Below are the code and all the weights of a small trained network. Each question names an input and a class and asks about switching units off, where a switched-off unit gives its printed mean instead of its output.

import numpy as np


def w(rows, s, z=0):
    codes = np.array(rows[::2]) - 128.0
    scale = np.full(codes.shape[1], s)
    scale[-1] = z or s
    return codes * scale


def f(y):
    return np.maximum(y, 0)


def log_softmax(a):
    a = a - a.max(-1, keepdims=True)
    return a - np.log(np.exp(a).sum(-1, keepdims=True))


def net(x, mask):
    res = np.array(x, float).reshape(1, 4) / 4 @ E
    y = f(res @ A[0][:, :-1].T + A[0][:, -1])
    res = res + np.where(mask, y, B[0][:, -1]) @ B[0][:, :-1]
    return log_softmax(res[-1] @ U[:, :-1].T + U[:, -1])


A, B = {}, {}
E = w([
[2,107,150],'x0',
[122,75,10],'x1',
[128,127,129],'x2',
[159,41,167],'x3',
],0.0056)
A[0] = w([
[121,181,207,2],'neuron 1',
[150,166,167,78],'neuron 2',
[108,126,141,119],'neuron 3',
[132,192,86,71],'neuron 4',
[249,166,124,62],'neuron 5',
[153,118,78,147],'neuron 6',
[132,106,80,47],'neuron 7',
[181,153,208,147],'neuron 8',
[128,131,129,101],'neuron 9',
[129,108,128,143],'neuron 10',
[111,238,134,160],'neuron 11',
[187,149,117,13],'neuron 12',
[60,125,162,38],'neuron 13',
[117,59,161,80],'neuron 14',
[91,105,141,56],'neuron 15',
[116,181,109,38],'neuron 16',
[123,95,156,151],'neuron 17',
[69,107,125,14],'neuron 18',
[188,51,197,109],'neuron 19',
[131,102,68,25],'neuron 20',
],0.015,0.0038)
B[0] = w([
[37,86,23,195],'neuron 1',
[87,105,76,176],'neuron 2',
[121,139,148,150],'neuron 3',
[147,216,61,179],'neuron 4',
[42,181,227,246],'neuron 5',
[119,68,77,194],'neuron 6',
[66,143,56,159],'neuron 7',
[100,33,73,253],'neuron 8',
[127,129,134,128],'neuron 9',
[133,134,115,151],'neuron 10',
[208,199,97,240],'neuron 11',
[62,181,162,161],'neuron 12',
[60,169,186,180],'neuron 13',
[134,223,71,182],'neuron 14',
[84,164,148,152],'neuron 15',
[120,217,63,152],'neuron 16',
[163,148,122,179],'neuron 17',
[52,201,143,158],'neuron 18',
[179,251,60,242],'neuron 19',
[57,137,38,166],'neuron 20',
],0.029,0.005)
U = w([
[125,132,123,250],'0',
[69,76,67,77],'1',
[63,176,202,84],'2',
[191,189,103,53],'3',
[204,81,170,193],'4',
[152,2,235,101],'5',
[206,27,201,99],'6',
],0.0068,0.012)

Each question gives the input, the list of numbers given to net, and the class t.
The units are the neurons (one row each of A and B). Each row of codes is followed by its name. A weight is (code - 128) times the scale printed after its matrix; where a second scale follows, it is the last column's (A, B and U).
mask holds one flag per neuron, in row order. A switched-off neuron (its flag False) gives its mean, the last column of its row in B, instead of its output. The means were averaged over made-up inputs and are rounded, as every weight is.
A unit's drop is (log p(t) with every unit on - log p(t) with that unit switched off) / (log p(t) with every unit on - log p(t) with every unit switched off).
The circuit of an input: a set's keep is (log p(t) with only the set's units on - log p(t) with every unit switched off) / (log p(t) with every unit on - log p(t) with every unit switched off). Starting from the 12 units with the biggest drops (on a tie, the unit counted first), units are removed one at a time, each time the one whose removal leaves the highest keep (on an exact tie, the one counted first), for as long as the keep stays at least 0.8.
units of the circuit, in order: the units of the circuit, biggest drop first
most important unit: the unit with the biggest drop
k most important neurons: the k neurons with the biggest drops, biggest first
drop when u is switched off: that unit's drop, to one decimal
input [-7,6,6,5], class 2: 4 most important neurons	(neuron 5; neuron 8; neuron 12; neuron 1)
input [0,4,-4,7], class 3: units of the circuit, in order	(neuron 19; neuron 8)
input [3,-6,-6,-8], class 3: most important unit	neuron 11
input [-4,2,-1,2], class 2: 4 most important neurons	(neuron 5; neuron 8; neuron 11; neuron 1)
input [2,-8,-2,4], class 1: 2 most important neurons	(neuron 1; neuron 8)
input [2,2,0,-6], class 3: units of the circuit, in order	(neuron 11; neuron 8)
input [3,2,6,8], class 3: units of the circuit, in order	(neuron 19; neuron 14)
input [-5,-7,-2,-6], class 1: 2 most important neurons	(neuron 8; neuron 1)
input [-1,5,-3,6], class 3: units of the circuit, in order	(neuron 8; neuron 19)
input [-3,-5,0,-1], class 1: 2 most important neurons	(neuron 8; neuron 1)
input [-5,8,7,-3], class 1: units of the circuit, in order	(neuron 6; neuron 20)
input [6,-7,6,7], class 1: 4 most important neurons	(neuron 1; neuron 8; neuron 11; neuron 5)
input [3,5,1,-7], class 3: 2 most important neurons	(neuron 8; neuron 4)
input [6,-7,-2,0], class 1: units of the circuit, in order	(neuron 1)
input [-5,6,-1,1], class 1: 2 most important neurons	(neuron 6; neuron 20)
input [7,-8,1,-6], class 1: 2 most important neurons	(neuron 1; neuron 5)
input [-8,-4,0,8], class 2: 3 most important neurons	(neuron 5; neuron 12; neuron 11)
input [7,1,4,-8], class 3: 2 most important neurons	(neuron 11; neuron 5)
input [-4,1,3,-2], class 2: units of the circuit, in order	(neuron 5; neuron 8)
input [8,-2,0,-3], class 2: most important unit	neuron 13
input [-6,7,-6,-3], class 1: 3 most important neurons	(neuron 6; neuron 20; neuron 7)
input [-8,-5,-1,1], class 2: 2 most important neurons	(neuron 5; neuron 12)
input [8,-4,-5,1], class 2: drop when neuron 13 is switched off	0.4
input [0,2,5,-6], class 3: drop when neuron 4 is switched off	0.2
input [2,-2,-3,8], class 3: drop when neuron 17 is switched off	0.0
input [-5,1,2,8], class 3: drop when neuron 14 is switched off	0.1
input [8,-5,3,4], class 2: most important unit	neuron 13
